(in the rows, 128 means zero)
Each row of numbers belongs to one of the objects below and depends on some of the facts about them. Some rows are named. Which object is each other row?

Some facts about the objects:
klusem (ε 922) (η plavu) (π b)
skista (ε 922) (η lodu) (π a)
buvok (ε 665) (η stubror) (π c)
graskor (ε 922) (π b)
tofam (ε 922) (η bola) (π c)
giram (ε 665) (π a)
kebrak (ε 922) (η lofudril) (π c)
feno (ε 922) (η klupil) (π b)
movasa (ε 665) (π b)
lisul (ε 665) (η nubrek) (π a)
bugen (ε 922) (π c)
pledril (ε 665) (π a)
batra (ε 922) (η dazen) (π a)
rolen (ε 922) (η pizik) (π a)
teklone (ε 922) (η kaplutron) (π a)
fato (ε 665) (η kliste) (π c)
sidrata (ε 665) (π a)
kibral (ε 665) (η maku) (π a)
nuges (ε 922) (π d)
trasik (ε 665) (η kluplik) (π a)
lagribrik (ε 922) (η ploskolo) (π c)
situ (ε 665) (η lutrar) (π c)
tapliri (ε 665) (π b)
skizir (ε 922) (η pubrom) (π b)
skoplek (ε 922) (η plivufos) (π c)
druskan (ε 922) (η liskan) (π a)
nili (ε 665) (η skasim) (π d)
nepa (ε 922) (π a)
pubrom (ε 922) (π b)
natro (ε 665) (η kudel) (π b)
remak (ε 665) (η batra) (π b)
volos (ε 922) (η klegrakir) (π c)
kaplutron (ε 665) (η puskos) (π b)
trustis (ε 922) (η draflustol) (π a)
plidul (ε 665) (η skista) (π a)
veflo (ε 665) (η trebabrar) (π c)
buplar (ε 922) (η flolete) (π c)
guskom (ε 922) (π b)
zeflu (ε 922) (η guskom) (π a)
tobre (ε 922) (η lagribrik) (π a)
nulilis (ε 922) (π a)
zeklen (ε 665) (η brakir) (π b)
sobrizak (ε 665) (η tezi) (π d)
fireflo (ε 665) (η pledril) (π b)
raba (ε 665) (η tritrok) (π a)
mizor (ε 922) (η trasik) (π c)
brakir (ε 922) (η fidror) (π c)
kudel (ε 665) (η gibre) (π d)
debretro (ε 665) (π a)
grogra (ε 922) (η plare) (π a)
kluplik (ε 922) (η sovol) (π a)
skasim (ε 922) (η nestom) (π d)
voletre (ε 665) (π d)
flokan (ε 665) (η fato) (π b)
bibro (ε 922) (η drebrik) (π a)
flolete (ε 665) (η nili) (π b)
stugrir (ε 665) (π c)
pufle (ε 665) (η natro) (π c)
nestom (ε 922) (η brupuvuk) (π c)
bola (ε 665) (η teflikil) (π d)
maku (ε 922) (η fupler) (π c)
stubror (ε 665) (η fireflo) (π c)
lofudril (ε 665) (η rolen) (π b)
tritrok (ε 665) (η grogra) (π d)
triskeku (ε 922) (η klotrem) (π d)
flanon (ε 665) (π d)
vabus (ε 665) (η zeklen) (π b)
gibre (ε 665) (π c)
bele (ε 665) (η natul) (π c)
fupler (ε 922) (η pagigu) (π c)
kegre (ε 922) (η runebul) (π b)
trebabrar (ε 922) (η sotus) (π c)
natul (ε 922) (η sigu) (π a)
betril (ε 922) (π a)
grogom (ε 665) (η lisul) (π a)
sotus (ε 922) (η breda) (π d)
lutrar (ε 922) (η bruzufil) (π b)
dreda (ε 665) (η treplos) (π a)
grumal (ε 922) (η nepa) (π c)
drune (ε 922) (η druskan) (π a)
klodebro (ε 665) (η klusem) (π a)
madil (ε 665) (π c)
skadur (ε 922) (η pabrik) (π a)
plavu (ε 665) (η grogom) (π c)
liskan (ε 665) (η buplar) (π b)
kliste (ε 665) (η nulilis) (π c)
fidror (ε 922) (η klogil) (π d)
nubrek (ε 922) (η dreda) (π d)
drebrik (ε 922) (η dresumam) (π a)
klotrem (ε 665) (η tofam) (π b)
fugro (ε 922) (η skizir) (π c)
sovol (ε 922) (η flanon) (π c)
modu (ε 665) (η veflo) (π a)
klegrakir (ε 922) (η kibral) (π b)
tezi (ε 665) (π c)
skubrige (ε 922) (π a)
dresumam (ε 922) (π c)
puskos (ε 665) (η skoplek) (π c)
ploskolo (ε 922) (η klodebro) (π b)
plare (ε 922) (η zeflu) (π b)
draflustol (ε 922) (π a)
teflikil (ε 665) (η teklone) (π c)
runebul (ε 922) (η modu) (π d)
pizik (ε 922) (η pufle) (π d)
ditem (ε 665) (η movasa) (π d)
teska (ε 922) (η ditem) (π a)
breda (ε 922) (η raba) (π b)
debru (ε 922) (η remak) (π c)
sigu (ε 922) (η sidrata) (π d)
skufason (ε 665) (η volos) (π a)
lustar (ε 665) (η teska) (π b)
treplos (ε 922) (η plidul) (π a)
bruzufil (ε 665) (η debru) (π a)
klogil (ε 922) (η bibro) (π b)
lodu (ε 922) (π b)
klupil (ε 922) (η madil) (π b)
dazen (ε 922) (η bele) (π a)
pabrik (ε 922) (π d)
plivufos (ε 922) (η giram) (π a)
pagigu (ε 922) (η skubrige) (π d)
brupuvuk (ε 922) (π c)

Some rows with their names:
[169  42 123 150 144 138 153 141 119  80  83 138 184 105 112 127 107 149
 106 139 136 113 113 147  75 152 135 107 135 142 123 163 144 170 143]: teska
[134 176 112 179 124  99  95 147 121 155 106 123 111 172 146 123  69 136
  65 103 127 118 155  73  97 170 121 146 142 128 137 135  69 170 189]: grogom
[164  44 125 154 146 140 155 141 121  75  84 135 185 100 110 126  99 151
 103 136 146 107 110 136  80 154 131 106 138 144 125 161 134 168 136]: skista
[169  23 130 150 151 131 151 133 133  89  72 129 184 102 112 135  92 142
 114 137 128 119 134 161  92 153 119 126 133 137 128 149 147 164 134]: natul
[171  42 126 141 143 141 148 137 114  88  91 146 181  98 121 128 106 147
 104 136 137 113 107 149  72 147 147 103 133 141 123 168 145 164 144]: drebrik
[146  64 146 130 154 134 139 154 146  80 115 146 176 102 125 128 147 133
 127 158 146 140 110 144  56 129 173  75 125 135 147 125 157  99 131]: klogil
[110 165 114 137 109  92  73 162 140 187 144 128  67 175 107 149 115 112
 110 157 122 134 159  78 106 140 153 112 148 117 144  95  94 119 153]: tapliri
[139  59 137 142 148 131 145 158 154  73 104 131 175 110 101 131 146 135
 135 166 147 135 121 135  68 135 152  78 133 136 145 118 152 112 118]: skizir
[117 153 128 151 133  76  78 153 169 180 114 114  90 182 136 145 106 105
 116 139  99 160 197 110 105 147 129 147 131 111 158  72 109 110 166]: remak
[134 186 107 120 111 115 101 158 116 155 141 127  72 170 155 142 101 133
  99 102  72 170 124 103 118 166 191 137 112 123 151 128  90 127 185]: pufle
[140 182  84 138 109 100 107 153 123 138 140  98  66 191 125 137 115 138
 111 119  76 175 146 101 137 186 167 116 114 123 133 130  89 151 178]: veflo
[160  73 113 136 158 166 165 174 123  40  96 122 151 117  69 162 140 164
 135 142  76 130  64 136 106 145 160 110 129 151 161 118 149 148 134]: buplar
[159  65 131 112 140 160 169 153 124  61 112 133 158  94 127 138 122 152
 129 124 106 156  78 149 103 154 193  97 110 142 147 152 140 116 130]: maku
[148  66 126 132 140 159 176 157 136  43 100 116 164 100 108 138 116 157
 132 127 115 149  89 133 115 163 170 100 117 145 149 145 130 128 118]: lagribrik
[128 182 100 134 107 112 109 161 125 146 128 113  71 178 134 144 102 134
 106 108  72 166 135  96 130 172 171 141 119 125 151 122  88 138 173]: buvok
[129 183  99 134 108 111 110 162 125 145 128 112  73 179 133 144 101 135
 105 109  72 166 135  97 130 171 170 142 119 126 152 120  89 138 175]: fato
[117 193  94 133  71 129 107 154 140 176 110 117 144 201  98 105  77 122
  99 100  87 143 170  83  78 162 175 131 140 130 151 124 133 156 143]: bola
[177  73 106 134 140 158 146 124 145  67 119  92 217 132  62 107 103 148
 131 134 125 130 140 141  87 166 174  44 130 142 122 144 172 157 110]: sotus

Name these rows:
No name comes twice in this set of rows, the named rows included.
[135 147  96 142  94 102  84 147 104 198 123 137  75 168 113 146  77 125
  84 134 113 109 152  87 116 155 136 141 153 123 120 144  86 180 170] => giram
[118 181 117 148 121  87  80 163 144 170 132 129  89 185 136 133 127 115
 102 141 112 153 164  92  80 145 153 120 133 117 151  95 105 117 177] => vabus
[141  47 143 142 156 127 145 154 165  77  95 126 178 109 106 134 139 130
 138 163 140 141 135 145  75 137 143  92 130 133 149 108 157 107 118] => lutrar
[174  39 115 150 143 134 151 136 118  79  90 130 179 108 103 126 111 150
 109 146 140 115 117 147  83 159 133  94 135 141 114 167 144 177 140] => zeflu
[107 181 111 148 101  86  91 172 148 168 119 130  93 190 130 127 131 114
 106 143 113 156 167  88  73 148 149 127 135 120 152 102 110 124 166] => klotrem
[154 163  89 160 116  86  86 140 108 171 120 121  94 189 134 125  95 131
  80 124 105 135 166 106  97 173 130 128 134 122 115 145  96 188 200] => modu
[146  46 119 112 126 167 165 159 124  70 116 122 133  92  73 162 114 153
 142 150 111 129  80 128 138 151 173  94 134 145 140 142 129 133  99] => brupuvuk
[161  51 130 166 150 142 158 142 126  66  79 131 195  99 115 122  94 153
  98 131 154 106 111 127  79 158 126 106 137 144 129 160 127 166 138] => treplos
[180  42 107 154 144 126 151 133 117  72  94 120 180 115 103 122 118 151
 112 151 141 121 125 151  82 166 130  82 131 140 105 172 145 185 145] => grogra
[131  70 148 159 157 135 152 160 162  54  99 124 189 104 110 122 133 141
 124 153 168 127 119 113  69 142 144  77 135 140 154 115 131 103 115] => klusem
[146  45 119 112 124 165 167 156 125  71 116 120 135  90  82 157 113 151
 141 146 117 133  86 130 139 154 175  92 131 144 138 146 128 129  98] => bugen
[107 181  88 130  68 113 131 177 125 148 108 120  78 187 129 132 110 133
 111 112  74 176 136  90 115 175 169 154 122 129 151 137  99 147 156] => puskos
[167  73 120 131 139 167 148 131 147  74 108 106 222 123  71 111  95 145
 126 125 121 123 130 137  80 155 178  65 133 144 138 136 172 146 109] => runebul

Now the same objects, written a new way:
Some objects and their rows:
[ 92 129  96 172 127 189 117  92 116 128  89 238 116 140 122 132 113 109
 117 134 128  99 130 110  67  55 131 135 125 111 114 156 101 110 123 110
 113 134 174 163 119 140 120 150  91 133 110 103 127 117 167 110 126]: plivufos
[100 121 133 123  97 158 113 113 120 163 112 161 126 129 124 108 132 106
 117 138  82  79 152 103  67 148 111 224 168  78 141 102 104 137 113 154
 164 153 169 187  47 129 126 107 126  96 107  90 137 124 147  86 161]: kudel
[122  66 108 114  87 171 133 115 114 168  94 149 112 108 132 132 118 115
 116 169  77  82 126  98  79 149 104 183 153 107 121  44 108 126 114 144
 117 165 168 180  71 119 125 112 104 126 103  83 127 120 154  96 183]: natro
[ 92 109 128 132  96 163 127 114 108 180 105 180 108 135 115 142 123  98
 133 167 120  84 127 100  85 122 109 231 153 108 130 117  95 129 112 153
 116 150 156 166  96 119 134 106 130 109  99 103 125 126 163  81 179]: kibral
[119 159  85 145 117 177 107  85 108 153 130 162 113 142 111  51 113 133
  81 100  84  95 151 126  49  84 166 150 152  83 141 134  94 152 131 148
 146 124 174 184  90 159 124 136  75 106 127  80 130 114 158 115 150]: triskeku
[131  76  97 104  82 172 137 113 104 188 104 126 100 105 120 112 115 127
 108 165  74  81 131 105  77 150 116 198 155 102 124  37  92 140 118 164
 112 156 166 184  84 124 131 103  99 108 110  81 123 126 160 101 205]: klotrem
[124  67 108 114  86 171 133 115 113 170  94 147 111 108 130 130 117 117
 116 169  77  81 127  99  80 148 105 184 152 106 120  44 107 127 114 146
 118 165 168 181  72 121 125 110 104 124 104  83 127 121 155  94 184]: flolete
[127  67 111 114  85 172 133 114 111 171  96 145 111 110 129 127 117 118
 116 170  78  81 125  98  80 148 106 183 153 107 120  45 108 129 114 146
 119 165 167 182  73 122 125 110 103 125 103  81 125 121 154  92 185]: zeklen
[106 137  91 163 119 182 117  86 104 155 113 201 106 151 112 103 108 116
 103 133 125 102 121 116  70  56 154 144 135 116 126 157 100 131 126 130
 105 129 164 159 128 145 126 143  83 138 113  93 122 112 169 103 151]: drune
[ 89 137  86 164 123 181 120  89 114 141 109 218 106 143 122 119 112 101
 107 131 123 106 127 118  68  59 145 142 138 115 130 160 103 121 124 122
  99 133 167 153 122 139 125 146  85 142 114 101 128 110 168 114 145]: skubrige
[ 91 118 145 129 101 150 117 106 108 146 142 173 136 121 134 103 124  92
  92 139  81  88 142 117  78 165 123 234 182  89 147 107 126 148 106 158
 160 157 161 162  45 120 126  97 118 110 106  81 136 108 142  74 145]: tritrok
[139  91  46 149  99 195 118  91 127 144 102 159 113 144 126  81 116 120
  99 138  74  96  98 100  81  85 144  98 136 135 138 108 127 127 128 110
 123 150 175 166  78 138 123 164  65 178 117  76 116  82 152 125 171]: klusem
[135 160  70 151 124 185 119  95 108 146 104 172 109 119 134  84 119 121
 117 127 121 115 133  96  80  78 164 111 150  94 117 127  97 152 121 118
 128 127 178 146  90 166 127 158  87 150 117  64 146 113 154 100 144]: mizor
[122 132 108 119 100 166 129 121 111 172  96 150 111 103 136 122 133 105
 145 161 116  97 139  81  94 143 121 199 167  85 120  87  92 150 107 142
 141 147 170 153  58 142 134 122 133 121 103  73 149 128 149  78 174]: kliste
[ 94 136  76 160 124 182 120  91 111 148 107 213 101 141 117 117 111 109
 108 130 124 103 132 118  66  58 150 146 135 113 127 153  91 122 125 130
  98 129 168 158 125 143 128 144  84 124 117 104 127 113 172 120 150]: dazen
[116 132  88 112 104 164 132 126 116 177  93 153 104  95 138 130 134 105
 147 156 116  96 152  84  90 145 123 205 168  82 120  78  76 145 107 149
 134 144 173 155  59 142 139 121 133  98 110  83 151 131 155  96 180]: bele
[ 94 112 120 133  82 165 124 115 119 187 105 157 106 155 110 128 136  86
 145 169 112  84 108  90  91 117 103 230 154 115 152 141 109 131 113 143
 125 153 154 163  82 114 136 120 135 148  98 100 122 114 157  82 202]: grogom
[103 136  90 164 120 181 117  87 107 152 114 203 106 152 115 106 109 110
 104 133 124 102 120 115  71  56 154 141 137 118 129 159 104 129 125 127
 104 131 164 156 126 143 126 144  83 143 113  94 123 109 167 104 150]: trustis

Rows to name:
No name comes twice in this set of rows, the named rows included.
[108  93  74 153 115 186 134  81 107 101 132 198 121 100 145  94 100 101
  61 134  75 114 112 136  76 109 147 116 152 124 129  94 138 135 119 118
  96 148 172 136  97 127 115 140  51 174 117  72 125  90 154 116 135] => guskom
[ 99 108 131 131  95 163 125 112 103 188 107 173 108 139 111 135 122 104
 131 168 121  82 125 100  86 119 113 231 152 108 128 117  95 133 113 156
 120 149 154 169  98 122 135 105 129 109  99  99 122 127 164  77 183] => skufason
[126  84  79 149 121 175 122  83 107 135 123 183 115 125 146 108  95 116
  70 137  87 111 117 118  71  90 164  83 154 128 120  87 134 127 120 124
  91 155 168 154  97 140 116 141  51 166 115  70 132  89 153 108 136] => breda
[118  66 107 114  86 171 134 115 116 164  94 152 111 107 134 134 118 110
 116 169  77  83 127  98  79 150 101 183 155 106 123  47 110 124 112 142
 115 167 168 178  69 118 125 113 104 129 103  84 129 120 154  97 183] => movasa
[ 82 132 147 129  78 160 133 110 116 186 100 142  92 148 113 133 132  75
 146 168 107  95 119 101  69 111  93 215 159  89 156 142 110 131 115 143
  97 152 152 166 100 115 126 116 133 179  94  95 138 138 155  73 213] => plidul
[123  64 111 117  89 177 133 117 115 162  83 161 114 103 131 138 119 120
 122 169  80  78 131  96  78 148  96 183 145 102 111  41 102 121 114 140
 123 164 173 186  72 121 123 113 106 115 103  86 127 128 155  96 174] => kaplutron
[129  67 116 116  85 178 133 114 109 167  87 152 114 104 125 126 116 126
 118 170  79  77 128  98  78 148  99 186 144 102 111  40 102 127 116 143
 126 161 171 188  77 123 123 110 105 118 102  82 123 130 156  90 179] => remak
[ 97 150  69 146 127 171 107  92 127 136 119 190 113 135 130  86 120 115
  90  98  85  99 161 122  47  86 157 141 156  86 144 134  95 130 126 139
 138 132 180 177  75 152 124 144  79 102 130  95 142 107 157 136 139] => sigu
[104 165 101 155 105 176 107  85 129 138 118 155 114 158 121  62 126 102
 100 105  76 105 134 115  45  79 140 125 155  80 163 166 125 139 130 120
 143 136 174 178  73 149 115 155  86 179 118  77 141 109 144 107 158] => nubrek
[102 150  93 156 122 176 105  87 123 127 119 191 123 140 128  79 119 112
  90 102  86 101 148 120  51  87 149 134 153  85 142 145 114 133 126 126
 148 135 179 175  74 150 118 146  82 130 122  85 139 107 150 113 129] => pabrik
[123  95  67 147 111 189 126  89 118 131 101 180 110 118 136 103 105 120
  89 134  80 104 122 115  64  86 142  93 139 116 122  87 117 122 126 116
  99 148 178 168  99 140 116 150  59 160 117  79 129 105 158 124 151] => pubrom

Now the same objects, written a new way:
Known rows:
[ 46 168 104 156  87 112 154 120 104 158 137 142 117]: modu
[149 147 121 115 118 133 123 140 122  96 149 120 152]: runebul
[191  72 149 132 172 144 112 102 135  84 127 111 140]: volos
[148 192  77 119 116 119 123 141 140 117 138  96 142]: teska
[100  28 183 144 118 156 136 125 114 144 100 149 102]: madil
[167 139 126  85  62 146 120 149 162 102 121 115 129]: guskom
[ 64 168  99 152 131 117 147 123 109 184 128 145 116]: kibral
[189  69 152 129 164 142 112 107 137  81 125 109 139]: sovol
[104  46 175 164 184 138 135  87 104 148 117 155 114]: pufle
[162 147 117 113 147 141 119 137 127 116 144 123 152]: pizik
[ 84 133 145 139 142 114 141 100 121 169 130 168 113]: natro
[180 161 129 107 119 101 113 126 125 106 129 119 139]: ploskolo
[101  27 181 143 119 158 136 124 114 145  98 149 102]: gibre
[101  47 178 164 174 130 135  93 103 139 117 153 112]: buvok
[149 173  81  98  62 146 124 171 152 120 120  94 131]: betril
[171 150 111 112 146 158 120 124 123 131 141 126 155]: skasim
[171 138 128  85  69 142 118 152 157 107 119 115 128]: lodu
[ 60 169 103 152 125 110 145 127 109 177 129 143 115]: trasik

Which object is each row?
No name comes twice in this set of rows, the named rows included.
[157 194  70 117 123 136 124 128 140 132 137 101 144] => druskan
[ 61 144 155 161 188 127 132 155 137 151 125 175 122] => bola
[145 201  81 124 130 124 119 155 164 108 131 102 138] => plivufos
[140 218  87 134 161 125 112 167 192  98 125 109 138] => teklone
[139 168  72 105 139 102 124 148 152 120 156  86 139] => natul
[ 37 171 106 157  60 113 159 115 101 143 141 142 118] => raba
[ 59 144 106 128  73 133 147 161 123 181 113 135 103] => sidrata
[ 88  16 171 148 207 109 135 101 119 145 142 137 110] => bele
[176  39 144 114 198 119 112 113 150  86 151  93 136] => debru
[206  74 139 129 177 172 113  81 132 110 124 118 143] => buplar
[ 49 144  97 138 145  94 147 135 122 181 147 130 112] => bruzufil
[ 94 135 139 138 143 132 142  85 117 187 128 173 116] => liskan
[118  52 190 168 161 100 130 105  55 144  99 150 112] => plavu
[ 83  48 180 169 129 132 145  82  96 115 128 154 115] => veflo
[101 136 136 136 143 141 143  80 114 194 126 174 117] => flolete

